Below is a small trained network, with its code and all its weights. Each question gives an input and a target symbol and asks what happens when units are switched off, that is, made to give their printed mean instead of their output.

import numpy as np


def w(rows, s, z=0):
    codes = np.array(rows[::2]) - 128.0
    scale = np.full(codes.shape[1], s)
    scale[-1] = z or s
    return codes * scale


def f(y):
    return np.maximum(y, 0)


def softmax(a):
    e = np.exp(a - a.max(-1, keepdims=True))
    return e / e.sum(-1, keepdims=True)


def log_softmax(a):
    a = a - a.max(-1, keepdims=True)
    return a - np.log(np.exp(a).sum(-1, keepdims=True))


def net(x, mask):
    ids = ['ζηλξπτφω'.index(c) for c in x.split()]
    T = len(ids)
    res = E[ids] + P[:T]
    r = res
    for j in range(3):
        rows = slice(4 * j, 4 * j + 4)
        q, k, v = (r @ M[0][rows].T for M in (Q, K, V))
        z = softmax(np.where(np.tri(T) > 0, q @ k.T / 4**0.5, -1e9)) @ v
        o = O[0][rows]
        res = res + np.where(mask[j], z, o[:, -1]) @ o[:, :-1]
    y = f(res @ A[0][:, :-1].T + A[0][:, -1])
    res = res + np.where(mask[3:19], y, B[0][:, -1]) @ B[0][:, :-1]
    return log_softmax(res[-1] @ U[:, :-1].T + U[:, -1])


Q, K, V, O, A, B = {}, {}, {}, {}, {}, {}
E = w([
[104,31,164,100,174,12,164,129],'ζ',
[106,56,177,234,71,126,125,190],'η',
[142,139,180,255,122,106,57,166],'λ',
[128,149,80,225,189,127,117,203],'ξ',
[117,180,108,133,125,128,214,33],'π',
[108,87,104,245,118,218,96,233],'τ',
[84,115,116,62,223,212,47,121],'φ',
[84,91,199,92,156,229,33,72],'ω',
],0.0062)
P = w([
[119,87,51,52,27,44,3,186],'0',
[17,133,80,137,87,70,55,90],'1',
[14,160,121,130,113,76,94,116],'2',
[115,104,74,163,124,103,91,64],'3',
[165,107,101,157,124,115,117,99],'4',
[73,192,160,143,149,127,131,137],'5',
[132,157,146,152,155,147,126,111],'6',
[211,110,133,157,159,148,136,105],'7',
[137,173,164,167,181,178,147,120],'8',
[133,189,223,145,194,176,176,187],'9',
[209,130,156,188,213,205,149,98],'10',
[240,137,183,161,192,203,160,141],'11',
[168,210,249,157,214,226,181,168],'12',
],0.0051)
Q[0] = w([
[135,147,136,84,118,174,108,100],'head 0',
[117,117,140,175,166,101,141,134],'head 0',
[113,98,132,99,163,115,108,104],'head 0',
[123,109,114,110,111,139,126,124],'head 0',
[142,145,128,166,140,77,203,83],'head 1',
[102,111,87,65,144,146,91,3],'head 1',
[86,173,74,237,96,205,115,140],'head 1',
[232,96,76,177,88,122,136,152],'head 1',
[114,130,181,99,125,140,132,189],'head 2',
[204,69,112,32,112,117,134,129],'head 2',
[177,138,126,248,98,105,135,145],'head 2',
[133,145,154,118,103,109,212,98],'head 2',
],0.04)
K[0] = w([
[144,144,99,75,85,97,137,130],'head 0',
[127,102,166,151,192,134,146,134],'head 0',
[116,120,144,106,146,105,111,142],'head 0',
[118,138,117,134,108,120,111,126],'head 0',
[108,165,108,163,127,111,190,80],'head 1',
[62,160,74,98,47,94,76,132],'head 1',
[144,176,96,110,108,252,104,88],'head 1',
[62,185,206,141,170,159,166,166],'head 1',
[191,95,131,134,134,91,107,137],'head 2',
[64,130,147,116,116,27,134,159],'head 2',
[132,185,187,158,193,193,156,145],'head 2',
[110,123,120,168,176,97,174,63],'head 2',
],0.037)
V[0] = w([
[131,89,113,114,106,113,43,165],'head 0',
[141,125,132,116,130,135,122,126],'head 0',
[141,115,121,127,123,123,101,131],'head 0',
[166,140,145,112,108,152,159,130],'head 0',
[110,98,125,124,51,95,206,136],'head 1',
[135,94,255,205,4,144,121,96],'head 1',
[133,101,232,91,150,139,70,77],'head 1',
[137,114,106,190,196,107,156,202],'head 1',
[105,84,150,132,155,102,145,120],'head 2',
[56,62,99,133,111,229,142,125],'head 2',
[148,188,104,150,106,127,75,117],'head 2',
[144,155,155,160,152,31,114,104],'head 2',
],0.019)
O[0] = w([
[64,190,116,76,165,143,113,147,254],'head 0',
[124,133,121,136,118,115,136,136,104],'head 0',
[102,147,129,109,136,140,116,130,160],'head 0',
[139,128,115,147,112,95,142,161,15],'head 0',
[226,152,132,116,160,148,177,159,68],'head 1',
[200,122,183,10,149,223,79,98,122],'head 1',
[105,50,127,69,126,115,85,48,156],'head 1',
[74,236,93,141,114,166,137,143,70],'head 1',
[156,110,151,138,134,128,158,134,114],'head 2',
[165,202,151,151,212,123,82,98,204],'head 2',
[92,153,120,142,88,169,107,110,216],'head 2',
[118,77,138,124,51,192,177,131,139],'head 2',
],0.013,0.0034)
A[0] = w([
[170,133,131,82,109,173,145,108,60],'neuron 0',
[109,131,138,161,104,153,172,162,116],'neuron 1',
[184,155,84,77,49,56,106,156,118],'neuron 2',
[216,47,150,200,125,105,205,155,108],'neuron 3',
[159,90,124,161,81,121,178,128,167],'neuron 4',
[182,166,151,66,133,100,157,124,3],'neuron 5',
[179,40,147,211,114,160,72,253,197],'neuron 6',
[126,155,105,79,123,89,233,46,246],'neuron 7',
[135,102,119,92,104,153,166,178,97],'neuron 8',
[157,178,95,131,124,102,158,129,113],'neuron 9',
[132,159,113,63,119,69,235,64,14],'neuron 10',
[119,75,109,127,87,131,138,133,71],'neuron 11',
[91,109,128,166,115,169,122,121,50],'neuron 12',
[224,35,149,205,94,102,127,236,26],'neuron 13',
[117,189,101,141,82,135,165,117,72],'neuron 14',
[172,131,100,128,106,91,124,137,91],'neuron 15',
],0.012,0.0056)
B[0] = w([
[101,131,156,142,79,87,124,160,180],'neuron 0',
[132,126,63,61,159,124,96,121,181],'neuron 1',
[108,138,137,113,128,148,162,82,133],'neuron 2',
[174,126,101,104,80,58,37,212,254],'neuron 3',
[130,157,171,108,184,81,125,170,209],'neuron 4',
[171,97,84,140,146,65,152,134,141],'neuron 5',
[101,55,164,168,174,195,170,171,214],'neuron 6',
[124,141,175,95,125,99,221,92,204],'neuron 7',
[130,134,155,161,134,109,105,79,177],'neuron 8',
[135,121,193,143,113,146,133,113,162],'neuron 9',
[136,121,99,174,132,180,61,154,151],'neuron 10',
[136,165,138,144,113,161,131,128,149],'neuron 11',
[159,128,88,134,83,109,138,133,170],'neuron 12',
[86,170,100,131,116,181,186,4,213],'neuron 13',
[188,87,106,134,130,133,142,103,164],'neuron 14',
[106,146,140,96,131,120,142,105,137],'neuron 15',
],0.021,0.009)
U = w([
[107,153,146,99,133,131,254,69,181],'ζ',
[187,149,153,95,121,69,123,226,153],'η',
[100,145,150,122,31,172,116,162,99],'λ',
[163,131,67,114,96,157,133,134,99],'ξ',
[111,61,143,162,153,190,153,221,239],'π',
[176,225,156,173,165,172,102,150,121],'τ',
[76,145,112,214,132,69,130,149,84],'φ',
[152,76,157,109,157,116,81,89,7],'ω',
],0.0034,0.0022)

Each question gives the input, a string of symbols that net reads in full, and the target symbol t.
The units are the heads (4 rows each of Q, K, V and O) and the neurons (one row each of A and B). Each row of codes is followed by its name. A weight is (code - 128) times the scale printed after its matrix; where a second scale follows, it is the last column's (O, A, B and U).
mask holds one flag per unit, heads first, then neurons. A switched-off unit (its flag False) gives its mean, the last column of its rows in O or B, instead of its output. The means were averaged over made-up inputs and are rounded, as every weight is.
A unit's drop is (log p(t) with every unit on - log p(t) with that unit switched off) / (log p(t) with every unit on - log p(t) with every unit switched off).
The circuit of an input: a set's keep is (log p(t) with only the set's units on - log p(t) with every unit switched off) / (log p(t) with every unit on - log p(t) with every unit switched off). Starting from the 12 units with the biggest drops (on a tie, the unit counted first), units are removed one at a time, each time the one whose removal leaves the highest keep (on an exact tie, the one counted first), for as long as the keep stays at least 0.8.
circuit, biggest first: the units of the circuit, biggest drop first
k most important neurons: the k neurons with the biggest drops, biggest first
which heads matter: for each layer, one digit per head in row order, 1 if its drop is at least 0.15 and else 0, layers parted by /
input τ λ τ π ξ π λ π ξ π ζ π ω, target τ: which heads matter	011
input ξ η φ, target ξ: 2 most important neurons	(neuron 14; neuron 1)
input η π η λ λ π ξ ω ζ, target ζ: which heads matter	010
input ζ λ φ φ η ω, target ζ: which heads matter	111
input φ ω η τ π φ ω ζ π η, target π: 2 most important neurons	(neuron 6; neuron 13)
input η φ λ ξ ω ξ φ, target η: 3 most important neurons	(neuron 5; neuron 0; neuron 13)
input π τ λ η φ λ π λ ω η λ η ω, target π: circuit, biggest first	(neuron 6; head 1)
input λ π η π η φ ζ ω π τ φ, target λ: circuit, biggest first	(head 2; head 1; neuron 0)
input λ τ η ζ λ ζ λ π τ π λ η, target π: circuit, biggest first	(neuron 6; head 0)
input π λ τ τ φ ζ π ω ω ξ, target ω: circuit, biggest first	(head 1)
input φ φ λ λ π λ ζ η π τ π, target η: which heads matter	100
input η ξ ζ ζ λ ζ, target η: circuit, biggest first	(head 2; neuron 3; neuron 4)
input ω ω ξ λ ζ, target ζ: which heads matter	110
input φ λ π, target ζ: which heads matter	100
input ξ τ π ξ η φ ζ ζ π ω φ φ, target ξ: which heads matter	011
input λ π ζ π ω λ ζ λ, target λ: circuit, biggest first	(head 1; head 2; neuron 0; neuron 4)
input π τ λ ξ ζ ω π π, target η: which heads matter	110
input φ ξ π ζ φ φ ω π ξ λ, target π: circuit, biggest first	(head 0; neuron 6)
input π ζ ζ λ η λ η, target λ: circuit, biggest first	(head 1; head 2; neuron 0)
input ξ φ π, target ζ: which heads matter	000
input λ τ ω π π ξ, target π: which heads matter	010
input ζ η λ π λ φ τ, target φ: which heads matter	011
input π φ π λ, target φ: which heads matter	010
input ξ π λ τ ζ τ λ η φ λ η, target φ: which heads matter	010
input λ η π π φ π η λ π π η π λ, target π: circuit, biggest first	(neuron 6; head 0)
input φ π π λ φ λ φ π ξ ω, target φ: circuit, biggest first	(head 1)
